In the rows, zero is written as 128.
Here are made-up elements, facts about them, and rows of numbers that follow some of those facts. Name the element behind each unnamed row.

Facts:
<1029> ξ <795>; <1038> ξ <800>; <1048> ξ <1364>; <1057> ξ <966>
<1071> ξ <1145>; <1097> ξ <1146>; <109> ξ <1145>; <1103> ξ <1170>
<1112> ξ <1145>; <1120> ξ <795>; <1145> ξ <643>; <1146> ξ <243>
<1163> ξ <901>; <1170> ξ <133>; <1178> ξ <117>; <117> ξ <243>
<11> ξ <643>; <1218> ξ <61>; <1225> ξ <901>; <1252> ξ <966>
<1259> ξ <196>; <1275> ξ <966>; <1283> ξ <795>; <1305> ξ <979>
<1308> ξ <133>; <1310> ξ <1252>; <1320> ξ <1145>; <1322> ξ <434>
<1335> ξ <861>; <1353> ξ <979>; <1357> ξ <1252>; <1364> ξ <966>
<1369> ξ <800>; <1372> ξ <966>; <1379> ξ <412>; <1380> ξ <643>
<1389> ξ <412>; <1394> ξ <800>; <1397> ξ <795>; <1423> ξ <795>
<153> ξ <133>; <164> ξ <1364>; <172> ξ <979>; <176> ξ <643>
<178> ξ <61>; <182> ξ <1145>; <183> ξ <243>; <193> ξ <117>
<196> ξ <133>; <212> ξ <979>; <213> ξ <1145>; <222> ξ <800>
<236> ξ <966>; <238> ξ <800>; <240> ξ <901>; <254> ξ <861>
<260> ξ <979>; <270> ξ <133>; <275> ξ <1364>; <280> ξ <795>
<285> ξ <243>; <287> ξ <861>; <321> ξ <243>; <322> ξ <979>
<334> ξ <800>; <337> ξ <861>; <350> ξ <901>; <363> ξ <196>
<382> ξ <861>; <399> ξ <117>; <39> ξ <243>; <40> ξ <901>
<412> ξ <1304>; <431> ξ <643>; <432> ξ <795>; <434> ξ <133>
<435> ξ <1145>; <451> ξ <1145>; <459> ξ <243>; <470> ξ <643>
<478> ξ <1304>; <501> ξ <1252>; <522> ξ <61>; <531> ξ <1364>
<576> ξ <643>; <596> ξ <196>; <601> ξ <133>; <604> ξ <800>
<61> ξ <1304>; <620> ξ <800>; <628> ξ <1304>; <644> ξ <1252>
<669> ξ <1304>; <673> ξ <412>; <691> ξ <1252>; <693> ξ <1304>
<728> ξ <1364>; <73> ξ <901>; <757> ξ <966>; <759> ξ <196>
<762> ξ <412>; <773> ξ <795>; <774> ξ <1364>; <786> ξ <1170>
<78> ξ <1304>; <794> ξ <243>; <795> ξ <1304>; <800> ξ <1304>
<807> ξ <412>; <809> ξ <1146>; <823> ξ <1364>; <830> ξ <196>
<840> ξ <434>; <848> ξ <1170>; <861> ξ <643>; <871> ξ <1364>
<876> ξ <901>; <892> ξ <1252>; <895> ξ <795>; <901> ξ <1304>
<932> ξ <795>; <941> ξ <861>; <952> ξ <1252>; <972> ξ <117>
<979> ξ <643>; <986> ξ <795>; <992> ξ <1170>; <994> ξ <901>
<1029> ε <1364>; <1038> ε <133>; <1048> ε <178>; <1071> ε <830>
<1103> ε <604>; <1120> ε <794>; <1170> ε <238>; <1178> ε <459>
<1225> ε <1380>; <1259> ε <285>; <1275> ε <412>; <1283> ε <432>
<1304> ε <334>; <1305> ε <986>; <1310> ε <892>; <1320> ε <807>
<133> ε <1275>; <1357> ε <270>; <1369> ε <1320>; <1372> ε <757>
<1379> ε <1038>; <1389> ε <941>; <1397> ε <222>; <1423> ε <182>
<153> ε <876>; <164> ε <321>; <178> ε <1379>; <182> ε <240>
<183> ε <800>; <193> ε <501>; <196> ε <848>; <212> ε <994>
<213> ε <728>; <222> ε <254>; <236> ε <871>; <238> ε <172>
<240> ε <1369>; <243> ε <196>; <260> ε <1423>; <270> ε <1103>
<275> ε <363>; <280> ε <1146>; <285> ε <337>; <321> ε <1218>
<322> ε <470>; <334> ε <431>; <337> ε <212>; <363> ε <78>
<382> ε <823>; <40> ε <350>; <412> ε <213>; <431> ε <673>
<432> ε <1178>; <434> ε <972>; <435> ε <1225>; <451> ε <1304>
<459> ε <1389>; <470> ε <236>; <501> ε <669>; <576> ε <932>
<596> ε <1170>; <601> ε <243>; <604> ε <759>; <628> ε <601>
<644> ε <774>; <673> ε <693>; <73> ε <478>; <757> ε <183>
<762> ε <435>; <773> ε <1283>; <786> ε <275>; <794> ε <1394>
<800> ε <596>; <809> ε <109>; <823> ε <1322>; <830> ε <287>
<848> ε <382>; <861> ε <176>; <871> ε <952>; <876> ε <644>
<892> ε <901>; <895> ε <1397>; <932> ε <1259>; <952> ε <979>
<979> ε <164>; <986> ε <451>; <992> ε <809>; <994> ε <1310>

Some rows with their names:
<501>: [154 154 125 132 146 137 118  99 127  99 167 126 131 139 160 122 125 126
 147 151 141 171 130  87 106 132 137 134 128 163 133 119 163 148 128 105
 128 127 128 114 140  96 122 122  88 108 143 171 107 144 142]
<1259>: [139 122 120 126 138 125 116 108 154 136 116 142 131 132 125 103 122 133
 169 130 110 153 116 119 139 131 107 116 147 123 135 118 125 104 139 144
 131 139 122 172 148 132 139 100 113  74 144 135 125 109 133]
<728>: [122 132 138 153 135  96 135 124 114 125 160 110 154  93 106 107  85 129
 135 160 124 130 134 103 126 116 155 126 115 128 160 147  98 142 134 149
 130 146 103 113 115 116 144 142 134 166 124 117  90 135 140]
<280>: [147 192 101 150 124 110 146  57  77 154  71 167 120 175 161 165 136 171
 150  85 145 141 157 165  90 100 127  92 129 165 146  89 144  89 125  94
 108 112 111 127 125 144 105 120 144 110 145 158 132 138 117]
<800>: [116 113 113 137 132 111 130 153 124 125 108 135 125 107 118 153 122 125
 123 108 133 115 154 168 137 127 117 135 118 119 128 145 120 128 131 141
 120 122 120 123 122 115 114 148 157 148 119 152 124 132 122]
<895>: [109 114 122 111 125 158 115 156 123 114  88 134 122 158 135 131 115 152
 153 111 103 106 115 150 115 142 113 130 150 126 111  95 155 117 131  94
 110 106 165 116 110 158 143 134 152 123 137 127 127 116 140]
<601>: [117 113 148 111 142 127 122 141 139 118 120 128 120 123 121 105 115 122
 117 128 132 135 116 121 115 143 123 136 139 123 117 116 146 147 129 118
 135 135 114 131 142 119 131 118 127 115 136 125 137 113 126]
<830>: [139  64 132 120 153 143  92 152 131 128 138 119 160  88 109 117 126 117
  95 106 110 132 114 161 196 143 104 142 124 123 140 171 138 145 103 159
 173 162 146 191 141 130 156 104 111 124 125 104 122  86 114]
<628>: [120 120 124 103 129 141 119 147 118 104 117 128 118 158 135 143 117 139
 118 100 129 128 129 150 118 151 126 142 144 125 102 104 168 146 134 110
 111 121 146 111 115 129 125 135 140 119 141 135 140 128 131]
<1283>: [109 123 127 148 133 137 115 137 111 131 122 143 158 116 130 142 120 151
 127 117 109 130 141 164 138 123 113 123 122 131 150 130 135 110 125 126
 118 143 147 139 107 155 142 140 127 146 127 136 116 119 128]
<1310>: [163 150 104 138 128 144 105 115 145 118 147 125 138 132 140 110 128 123
 186 150 109 142 130  87 142 124 120 117 131 149 141 130 135 103 135 139
 128 118 144 149 136 112 142 123 110 105 137 149  90 132 146]
<1308>: [127 120 137 120 138 119 122 127 135 131 113 133 125 117 119 108 123 126
 127 121 128 136 126 129 128 132 121 124 133 125 127 124 131 128 127 130
 140 134 109 144 140 120 132 118 128 116 134 123 132 115 121]
<382>: [121 119 148 116 115 143 143 136 149 125 142 113 124 124 127 129 138 123
 107 153 142 129 103 100 119 135 136 138 123 116 109 129 133 125 130 115
 129 129 140 114 121 127 118 123 125 122 131 121 137 123 136]
<1380>: [122 113 147 136 123 132 147 135 148 143 153 115 129  97 124 119 145 108
 116 160 129 122 115 109 132 113 134 134 108 120 134 150 102 123 118 133
 145 132 126 124 131 133 121 121 117 141 110 127 133 126 129]
<1275>: [125 144 129 131 126 115 118 131 114 113 132 115 147 112 114 121 105 137
 123 133 137 135 144 107 128 130 137 122 122 133 139 142 129 127 135 134
 125 134 116 123 108 105 142 143 136 153 138 114  98 131 129]
<693>: [119 117 137 148 144 112 142 148 123 146 136 129 110 107 130 123 138 107
 122 134 117  98 150 159 124 105 129 132 106 135 144 141 105 141 114 134
 136 118 106 112 136 141 115 140 131 160  94 140 139 140 113]
<986>: [119 127 132 138 138 133 129 139  97 142 103 137 118 128 138 134 132 135
 112 108 123  92 141 176 116 113 124 127 119 147 136 120 139 132 103 104
 138 115 133 112 124 151 123 138 150 160 111 132 134 125 116]
<1170>: [125 121 142 122 140 109 121 137 124 141  99 129 129  99 108 106 123 124
 108 108 136 122 142 140 132 129 121 119 124 125 130 135 130 123 122 136
 145 139  95 150 136 114 132 125 143 133 134 107 131 109 107]

Rows to name:
No name comes twice in this set of rows, the named rows included.
[129 119 113 109 128 137 119 143 107 116 111 127 121 151 133 152 123 137
 116  90 127 119 138 168 134 142 120 135 137 131 113 121 158 138 126 120
 120 117 146 123 117 134 126 134 143 123 134 130 138 127 120] : <762>
[108 104 162 128 154 116 129 144 158 129 142 127 121  95 119  85 121 109
 129 154 121 136 120 112 111 127 125 138 129 121 131 126 122 147 127 129
 139 143  98 126 150 122 128 123 111 126 118 139 134 119 128] : <1322>
[120 119 142 148 115 126 143 128 155 147 162 119 154  83 115 129 142 120
 116 163 128 137 124 105 147 111 127 126 103 114 148 164  98  97 130 156
 135 152 132 144 117 135 126 125 109 137 118 121 119 121 131] : <941>
[111 117 146 151 146 121 137 138 142 129 170 139 114 121 143 121 131 110
 131 152 115 124 139 139 103 119 133 145 119 127 134 113 127 155 129 134
 110 136 116 103 142 138 108 139 111 133 104 175 142 146 134] : <807>
[157 128 134 128 159 145 111 107 113  90 183 119 143 128 166 133 129 117
 104 141 148 176 128 105 123 135 139 152 118 169 138 142 179 184 105  97
 152 140 135 112 143  92 123 118  77 126 137 168 114 135 132] : <644>
[113 110 148 128 113 140 149 152 177 140 148 110 117 104 120 105 142 107
 150 179 115 114  99  86 124 119 128 134 123 107 122 137  98 106 133 132
 129 117 137 115 127 144 126 125 125 123 114 120 130 126 143] : <254>
[145 108 146 144 166 117 137  89 108 104 210 117 147 124 149 124  98 115
 109 167 135 164 103 111 122 122 164 157 120 155 160 141 131 207 108 120
 152 160 120 102 152 118 130 111  87 133 120 160 114 138 146] : <774>
[127 131 137 124 136 129 128 136 123 125 167 129 108 157 145 129 130 122
 120 121 116 122 150 150 108 133 139 141 134 130 120 103 158 156 135 138
 103 133 123 111 127 142 112 138 110 112 122 148 154 144 124] : <240>
[109  98 114 121 131 131 131 168 157 114 111 129 109 124 122 134 118 120
 167 131 108 116 124 141 129 137 113 142 140 110 114 123 117 129 144 130
 108 104 142 109 128 132 122 138 151 118 119 157 126 131 144] : <222>
[128 155 112 117 124 141 116  78 119 102 125 155 132 181 149 147 142 141
 118 111 155 174  99 105 112 154 136 133 157 126 108 100 140 160 132  96
 120 141 137 122 151 113 135 118  92 112 147 131 152 147 136] : <193>
[119 113 125 135 141 123 134 136 137 113 135 143 111 128 139 148 123 120
 127 129 133 129 131 150 110 135 126 150 128 121 116 111 141 154 133 124
 111 126 128 103 141 116 101 138 140 119 121 187 137 141 138] : <1369>
[100 158 133 115 112 119 133 144 133 128  78 130  95 142 113 105 143 121
 137 125 143 100 122  96  92 133 138 120 144 116 101 107  94 134 134  99
 122  93 101  88 135 118 134 152 153 169 119  91 148 149 120] : <809>

The same elements again, as new rows of numbers:
Named rows:
<1112>: [110 152 116 131 112 168 139 105 140 114 144 133 135]
<1071>: [113 129 125 127 103 194 139 124 146 112 137 127 149]
<451>: [117 150 126 124 104 178 133 115 149 122 147 137 149]
<435>: [111 152 118 129 111 169 138 105 141 114 145 134 137]
<1097>: [153 158 120 126 128 120 114 148 137 116 116  84 127]
<501>: [145 117 145 119 141 113 141  98 162 131  90 135 132]
<693>: [122 146 137 130 127  72 108 106  94 120 156 148  92]
<434>: [157 102  92 127 129 153 142 162 110 143 112 137 164]
<728>: [163 153 137 167 165  75  77  73 216 184 147 164 165]
<576>: [ 89  94  94 235 163 250 137 104 102 132  49  81  61]
<470>: [151  92  88 147  94 133 109  79 148  32 173 128 167]
<1029>: [ 99  73 152 114 110 136  99 141 107 149 138  98 140]
<280>: [ 99  74 152 115 111 135 101 142 108 149 136  99 140]
<773>: [103  68 158 111 107 144  98 150 113 153 138  98 150]
<1372>: [151  91 160 111 125 157 135 141 175 141  96 127 163]
<757>: [148 115 152 115 130 130 134 122 168 142 102 136 149]
<1275>: [164 129 145 134 134 110 101 103 182 153 126 149 161]
<1305>: [121 122 137 122  99 204 134 144 159 125 139 126 165]

Rows to name:
No name comes twice in this set of rows, the named rows included.
[131 166 115 177 129 158  77 100 198 163 194 154 180] : <213>
[151  69  93 144  85 164 111  94 156  27 170 120 182] : <322>
[165 125  84 123 131 128 140 148 102 151 124 152 163] : <196>
[172  93 138 120 121  97 122  81 167  92 112 141 154] : <871>
[137 113 170  71  79 117 143 146  68  85 123 143  99] : <1379>
[167 133  79 125 128 113 138 131  92 138 124 153 150] : <1170>
[124 189 145 104  93 177 132 119 138 149 143 156 141] : <979>
[166  90 178  43  77 140 178 115 113  77  53 134 127] : <1048>
[156 152 130 120 121 130 112 158 147 127 120  89 142] : <183>
[158 156 129 120 122 130 110 163 148 123 119  86 142] : <243>
[ 32 134  75 163 186 170 199 122 143 117 115  85  97] : <212>
[ 68  68 113 225 173 175  96  99  58 170  59  64  40] : <932>

